Here is a tiny trained network, its code and every weight. The questions are about switching its units off for an input and a class, where a switched-off unit gives its printed mean instead of its output.

import numpy as np


def w(rows, s, z=0):
    codes = np.array(rows[::2]) - 128.0
    scale = np.full(codes.shape[1], s)
    scale[-1] = z or s
    return codes * scale


def norm(h):
    return h / np.sqrt((h * h).mean(-1, keepdims=True) + 1e-5)


def f(y):
    return y / 2 * (1 + np.tanh(0.7978845608 * (y + 0.044715 * y**3)))


def log_softmax(a):
    a = a - a.max(-1, keepdims=True)
    return a - np.log(np.exp(a).sum(-1, keepdims=True))


def net(x, mask):
    res = np.array(x, float).reshape(1, 7) / 4 @ E
    u = 0
    for l in range(3):
        y = f(norm(res) @ A[l][:, :-1].T + A[l][:, -1])
        res = res + np.where(mask[u : u + 7], y, B[l][:, -1]) @ B[l][:, :-1]
        u += 7
    return log_softmax(norm(res)[-1] @ U[:, :-1].T + U[:, -1])


A, B = {}, {}
E = w([
[130,124,127,134,131],'x0',
[128,129,127,128,128],'x1',
[171,199,232,254,61],'x2',
[128,129,130,126,128],'x3',
[62,25,186,118,17],'x4',
[128,125,129,133,131],'x5',
[28,225,179,167,183],'x6',
],0.006)
A[0] = w([
[71,86,102,126,150,94],'0.n0',
[120,200,125,150,198,35],'0.n1',
[9,180,158,124,174,170],'0.n2',
[211,180,102,153,167,75],'0.n3',
[66,139,136,96,194,3],'0.n4',
[136,131,69,110,217,78],'0.n5',
[77,99,109,108,132,83],'0.n6',
],0.013,0.003)
B[0] = w([
[80,101,165,29,132,164],'0.n0',
[181,182,45,170,34,198],'0.n1',
[14,168,160,144,132,254],'0.n2',
[103,170,250,44,163,199],'0.n3',
[103,154,91,56,124,173],'0.n4',
[174,71,23,146,158,189],'0.n5',
[88,117,167,45,139,159],'0.n6',
],0.015,0.0085)
A[1] = w([
[248,98,118,144,252,57],'1.n0',
[31,153,36,118,166,99],'1.n1',
[159,63,84,37,176,54],'1.n2',
[161,69,94,59,164,73],'1.n3',
[75,191,126,163,134,67],'1.n4',
[85,60,145,165,126,163],'1.n5',
[106,125,8,141,232,2],'1.n6',
],0.013,0.0022)
B[1] = w([
[176,207,204,115,184,171],'1.n0',
[217,44,142,46,86,255],'1.n1',
[88,173,135,248,170,217],'1.n2',
[104,164,138,219,156,194],'1.n3',
[167,127,77,163,221,208],'1.n4',
[108,52,100,136,114,161],'1.n5',
[128,228,97,84,17,193],'1.n6',
],0.015,0.0072)
A[2] = w([
[253,45,138,140,82,47],'2.n0',
[50,76,167,214,143,2],'2.n1',
[220,106,238,21,173,119],'2.n2',
[164,167,95,199,125,79],'2.n3',
[173,98,61,93,40,10],'2.n4',
[110,94,138,162,165,28],'2.n5',
[83,65,138,92,75,110],'2.n6',
],0.014,0.0017)
B[2] = w([
[191,83,250,122,70,177],'2.n0',
[110,56,35,164,117,236],'2.n1',
[19,72,132,30,175,254],'2.n2',
[161,137,203,128,171,211],'2.n3',
[160,138,79,118,51,197],'2.n4',
[87,137,107,143,92,150],'2.n5',
[167,170,190,127,187,214],'2.n6',
],0.021,0.0068)
U = w([
[169,249,167,199,182,195],'0',
[40,102,195,12,167,164],'1',
[61,45,58,239,129,166],'2',
[210,48,213,148,6,5],'3',
[162,189,16,53,5,22],'4',
],0.011,0.0021)

Each question gives the input, the list of numbers given to net, and the class t.
The units are the neurons (one row each of A and B). Each row of codes is followed by its name. A weight is (code - 128) times the scale printed after its matrix; where a second scale follows, it is the last column's (A, B and U).
mask holds one flag per neuron, layer by layer. A switched-off neuron (its flag False) gives its mean, the last column of its row in B, instead of its output. The means were averaged over made-up inputs and are rounded, as every weight is.
A unit's drop is (log p(t) with every unit on - log p(t) with that unit switched off) / (log p(t) with every unit on - log p(t) with every unit switched off).
The circuit of an input: a set's keep is (log p(t) with only the set's units on - log p(t) with every unit switched off) / (log p(t) with every unit on - log p(t) with every unit switched off). Starting from the 12 units with the biggest drops (on a tie, the unit counted first), units are removed one at a time, each time the one whose removal leaves the highest keep (on an exact tie, the one counted first), for as long as the keep stays at least 0.8.
units of the circuit, in order: the units of the circuit, biggest drop first
top k neurons: the k neurons with the biggest drops, biggest first
k most important neurons of layer l: the k neurons of layer l with the biggest drops, biggest first
input [-3,-1,6,0,1,-2,0], class 3: units of the circuit, in order	0.n2
input [-4,-1,1,-7,-7,4,6], class 0: top 2 neurons	0.n1; 0.n3
input [8,6,2,4,7,-6,1], class 2: units of the circuit, in order	2.n1; 1.n6
input [-4,2,7,6,2,-2,0], class 3: top 4 neurons	0.n2; 0.n3; 1.n2; 2.n0
input [7,7,-4,6,-8,-5,0], class 0: top 2 neurons	0.n5; 0.n2
input [2,3,0,0,5,-1,-5], class 2: top 2 neurons	0.n1; 0.n2
input [-8,2,8,-8,-5,-3,-1], class 1: units of the circuit, in order	0.n3; 2.n2
input [4,-5,3,2,2,4,-8], class 3: top 2 neurons	0.n3; 0.n2
input [8,-6,8,5,-6,6,-2], class 1: top 2 neurons	0.n3; 2.n2
input [5,4,-7,-4,0,7,2], class 4: 2 most important neurons of layer 0	0.n5; 0.n3
input [5,-1,0,3,0,2,-6], class 0: 3 most important neurons of layer 0	0.n2; 0.n1; 0.n0
input [3,3,7,-7,3,-2,2], class 2: top 2 neurons	1.n1; 0.n1
input [8,7,-2,0,-8,-1,2], class 4: top 2 neurons	0.n1; 0.n5
input [1,-8,5,6,0,3,5], class 0: units of the circuit, in order	2.n2
input [6,-1,8,-2,-5,8,-2], class 1: 2 most important neurons of layer 0	0.n3; 0.n2
input [-7,-8,1,3,-2,-1,7], class 0: 2 most important neurons of layer 1	1.n4; 1.n6
input [2,8,2,6,0,8,3], class 0: 2 most important neurons of layer 1	1.n4; 1.n2
input [0,4,-5,-6,-3,-8,1], class 4: top 2 neurons	1.n6; 1.n1
input [-5,8,0,-7,-7,7,8], class 4: 3 most important neurons of layer 1	1.n1; 1.n2; 1.n3
input [5,-8,2,3,-5,3,6], class 0: top neuron	0.n1
